Small tables with named rows and columns. After each table, cells are looked up by row and column.

Table nuzipu
fields: siser, soz, gateka, kiged, gufugut, miz, sor
boteda: [5.37, 5.04, 7.62, 5.82, 2.07, 7.15, 1.54]
sak: [3.78, 8.31, 6.49, 5.91, 1.14, 4.70, 8.27]
tibak: [4.98, 6.05, 3.42, 8.20, 3.36, 0.12, 2.83]

gufugut of boteda is 2.07
gufugut of sak is 1.14
gateka of tibak is 3.42
miz of tibak is 0.12
siser of boteda is 5.37
miz of sak is 4.70
kiged of tibak is 8.20
sor of tibak is 2.83
kiged of boteda is 5.82
soz of boteda is 5.04
gateka of sak is 6.49
Which row has the largest sor? sak

Table vod
,sen,tivuru,gabegi,dedutu
korusod,49.938,49.561,39.112,49.078
puz,20.522,10.827,55.218,25.949
fuv,23.999,20.306,49.405,33.977
rilam,39.048,37.941,43.801,39.257
sezi,57.698,62.348,36.685,52.926
mon,17.484,10.773,54.341,21.764
rino,65.949,76.827,28.004,61.576
dof,57.385,68.357,32.312,55.647
detumu,71.081,82.626,24.793,65.245
sef,32.905,15.971,59.845,31.670
mut,59.200,63.184,31.045,52.264
lis,52.596,58.449,36.216,50.129

mon, tivuru: 10.773
fuv, dedutu: 33.977
mut, gabegi: 31.045
sef, sen: 32.905
korusod, sen: 49.938
mon, dedutu: 21.764
sef, dedutu: 31.670
sezi, sen: 57.698
detumu, dedutu: 65.245
mon, gabegi: 54.341
dof, tivuru: 68.357
rino, gabegi: 28.004
lis, dedutu: 50.129
korusod, gabegi: 39.112

zutazop =
	mesikub	bim
per	0.817	0.198
vesan	0.818	0.192
kot	0.528	0.490
ratal	0.493	0.527
fugifus	0.509	0.509
puti	0.435	0.591

What is the bim of vesan in zutazop?
0.192
What is the bim of kot in zutazop?
0.490
What is the bim of fugifus in zutazop?
0.509
What is the bim of puti in zutazop?
0.591
What is the bim of ratal in zutazop?
0.527
What is the mesikub of per in zutazop?
0.817
What is the mesikub of vesan in zutazop?
0.818
What is the mesikub of puti in zutazop?
0.435

zib =
	pip	nopom	fote	zosenuf	fanisa	fen
naf	136	131	103	190	83	131
puso	29	148	87	121	72	133
rigo	98	140	76	178	99	148
mibat	23	115	104	120	96	150
duni	108	141	76	183	97	143
zit	111	190	94	150	104	145
vude	108	192	96	146	103	145
rika	32	111	103	126	99	155

What is the pip of vude in zib? 108
What is the fanisa of rika in zib? 99
What is the fote of duni in zib? 76
What is the zosenuf of zit in zib? 150
What is the zosenuf of rika in zib? 126
What is the fote of puso in zib? 87
What is the fote of mibat in zib? 104
What is the fanisa of rigo in zib? 99
What is the fote of rika in zib? 103
What is the fen of naf in zib? 131

vud =
         puguvi  torepek
nakal       183      155
nik          91      205
dal          82      211
zep         219      186
fofat       251       35
gumeg       154      122
vuza         72       95
tekove       99      220
teledod     152       78
fivi         92      253
tofala       30      224
piguvep      28       62
noze        105      253
kilonir      52       22

fivi, puguvi: 92
gumeg, puguvi: 154
noze, torepek: 253
gumeg, torepek: 122
piguvep, torepek: 62
fofat, torepek: 35
dal, torepek: 211
tofala, torepek: 224
noze, puguvi: 105
piguvep, puguvi: 28
tekove, puguvi: 99
kilonir, puguvi: 52
teledod, torepek: 78
zep, torepek: 186

fopes
cols = givezas, sefi
tem: [336, 332]
fumove: [795, 197]
gabavo: [785, 297]
sufuzal: [587, 300]
bofan: [314, 382]
kevu: [632, 557]

tem, sefi -> 332
fumove, sefi -> 197
kevu, sefi -> 557
sufuzal, givezas -> 587
gabavo, givezas -> 785
gabavo, sefi -> 297
tem, givezas -> 336

begoze =
|  | tud | sadibe | piven | puv | rut | nef |
|---|---|---|---|---|---|---|
| barunel | 232 | 247 | 444 | 261 | 388 | 440 |
| zukopu | 609 | 610 | 747 | 169 | 266 | 267 |
| zirekir | 372 | 461 | 552 | 288 | 249 | 359 |
| ziturov | 460 | 317 | 210 | 486 | 460 | 358 |
| pomusa | 810 | 720 | 882 | 400 | 406 | 79 |
| let | 319 | 353 | 361 | 474 | 269 | 406 |
| tipotuv | 483 | 645 | 522 | 422 | 380 | 410 |
| kazefeb | 361 | 244 | 322 | 380 | 439 | 389 |
| vaz | 440 | 409 | 451 | 240 | 443 | 350 |
| tupapul | 463 | 533 | 482 | 440 | 385 | 428 |
| dilabi | 311 | 299 | 367 | 434 | 344 | 394 |
| gir | 722 | 689 | 775 | 453 | 363 | 131 |
| sovagol | 394 | 399 | 386 | 346 | 360 | 354 |

piven of tupapul is 482
sadibe of pomusa is 720
rut of zukopu is 266
sadibe of kazefeb is 244
piven of pomusa is 882
nef of let is 406
tud of sovagol is 394
tud of let is 319
puv of gir is 453
tud of tupapul is 463
nef of ziturov is 358
rut of sovagol is 360

dag
|  | rimap | matolis | pirom | sefeb |
|---|---|---|---|---|
| vitadir | -8.7 | -8.7 | 5.3 | 0.6 |
| leral | -8.8 | -8.6 | 3.3 | 3.3 |
| gimuno | -8.7 | -8.6 | 5.9 | -0.4 |
| gat | -8.5 | -8.9 | 6.8 | -3.6 |
| nus | -8.4 | -9.4 | 7.0 | -4.4 |
| turesi | -8.4 | -9.1 | 6.6 | -2.9 |
| nav | -8.8 | -8.9 | 6.2 | -2.0 |
| tiba | -8.6 | -8.9 | 5.6 | -1.1 |
| las | -8.7 | -8.4 | 3.7 | 2.4 |
| vul | -8.7 | -8.5 | 4.3 | 1.6 |
| folim | -8.7 | -8.4 | 2.1 | 4.1 |
| tomud | -8.4 | -9.2 | 6.2 | -2.3 |
| mef | -8.7 | -8.7 | 5.5 | 0.1 |

What is the pirom of nus in dag?
7.0
What is the rimap of vul in dag?
-8.7
What is the sefeb of vul in dag?
1.6
What is the rimap of nav in dag?
-8.8
What is the matolis of leral in dag?
-8.6
What is the rimap of tiba in dag?
-8.6
What is the matolis of turesi in dag?
-9.1
What is the sefeb of turesi in dag?
-2.9
What is the pirom of tomud in dag?
6.2
What is the matolis of gimuno in dag?
-8.6
What is the matolis of folim in dag?
-8.4
What is the matolis of gat in dag?
-8.9
What is the pirom of turesi in dag?
6.6
What is the pirom of nav in dag?
6.2
What is the matolis of vul in dag?
-8.5
What is the rimap of vitadir in dag?
-8.7

Table zud
|  | pemaku | vuboz | bakep | toker | zikezav | bez |
|---|---|---|---|---|---|---|
| paka | 4481 | 4410 | 7737 | 3615 | 5955 | 7713 |
| giveror | 5328 | 5514 | 4291 | 5070 | 5838 | 5838 |
| nul | 5724 | 5824 | 786 | 5201 | 4098 | 2192 |
| kiza | 5311 | 4953 | 234 | 6585 | 4611 | 4106 |
| borog | 3164 | 3456 | 5596 | 2703 | 2800 | 3018 |
| dofudap | 4711 | 3930 | 8008 | 2635 | 5915 | 6845 |

giveror, bakep -> 4291
kiza, zikezav -> 4611
dofudap, zikezav -> 5915
paka, bez -> 7713
paka, vuboz -> 4410
giveror, pemaku -> 5328
kiza, vuboz -> 4953
borog, pemaku -> 3164
kiza, bez -> 4106
nul, pemaku -> 5724
kiza, toker -> 6585
kiza, pemaku -> 5311
borog, vuboz -> 3456
nul, toker -> 5201
paka, pemaku -> 4481
borog, toker -> 2703
paka, bakep -> 7737

Table kul
|  | mifenir | vifaza | fivufum | pep | luk | kesuv |
|---|---|---|---|---|---|---|
| bikoza | -4464 | -12480 | -16486 | -19280 | -11568 | 4971 |
| dul | -3330 | -33323 | -7858 | -15736 | -10245 | 15553 |
| movir | 7332 | 55581 | -31078 | -16706 | -15405 | -6084 |
| gokik | 7030 | 52198 | -26287 | -15666 | -15005 | -4679 |
| bofane | 5984 | 49492 | -25266 | -14085 | -15811 | -6443 |
| vif | 5953 | 54459 | -27236 | -15337 | -14135 | -1251 |
| vovabu | 40 | -36269 | -12194 | -13864 | -10301 | 13299 |
| zug | 5526 | 53997 | -27475 | -14044 | -15702 | -5820 |
| pevero | 217 | -56295 | -6048 | -13881 | -9217 | 24732 |
| dugil | -5444 | -10306 | -14835 | -19476 | -10571 | 8070 |
| fuset | -2521 | -56794 | -7629 | -11448 | -9024 | 21374 |
| satipat | -6870 | -15295 | -16220 | -20297 | -12142 | 487 |
| vab | -1437 | -55243 | -5097 | -13444 | -9064 | 22753 |
| vubik | -1993 | -10524 | -14966 | -19852 | -11674 | 6380 |

What is the pep of bofane in kul? -14085
What is the fivufum of fuset in kul? -7629
What is the luk of vif in kul? -14135
What is the luk of gokik in kul? -15005
What is the pep of vif in kul? -15337
What is the mifenir of vab in kul? -1437
What is the mifenir of fuset in kul? -2521
What is the kesuv of dugil in kul? 8070
What is the fivufum of satipat in kul? -16220
What is the pep of dul in kul? -15736
What is the mifenir of gokik in kul? 7030
What is the vifaza of fuset in kul? -56794
What is the pep of fuset in kul? -11448
What is the fivufum of bofane in kul? -25266
What is the kesuv of satipat in kul? 487
What is the kesuv of vab in kul? 22753
What is the vifaza of vab in kul? -55243
What is the mifenir of dugil in kul? -5444

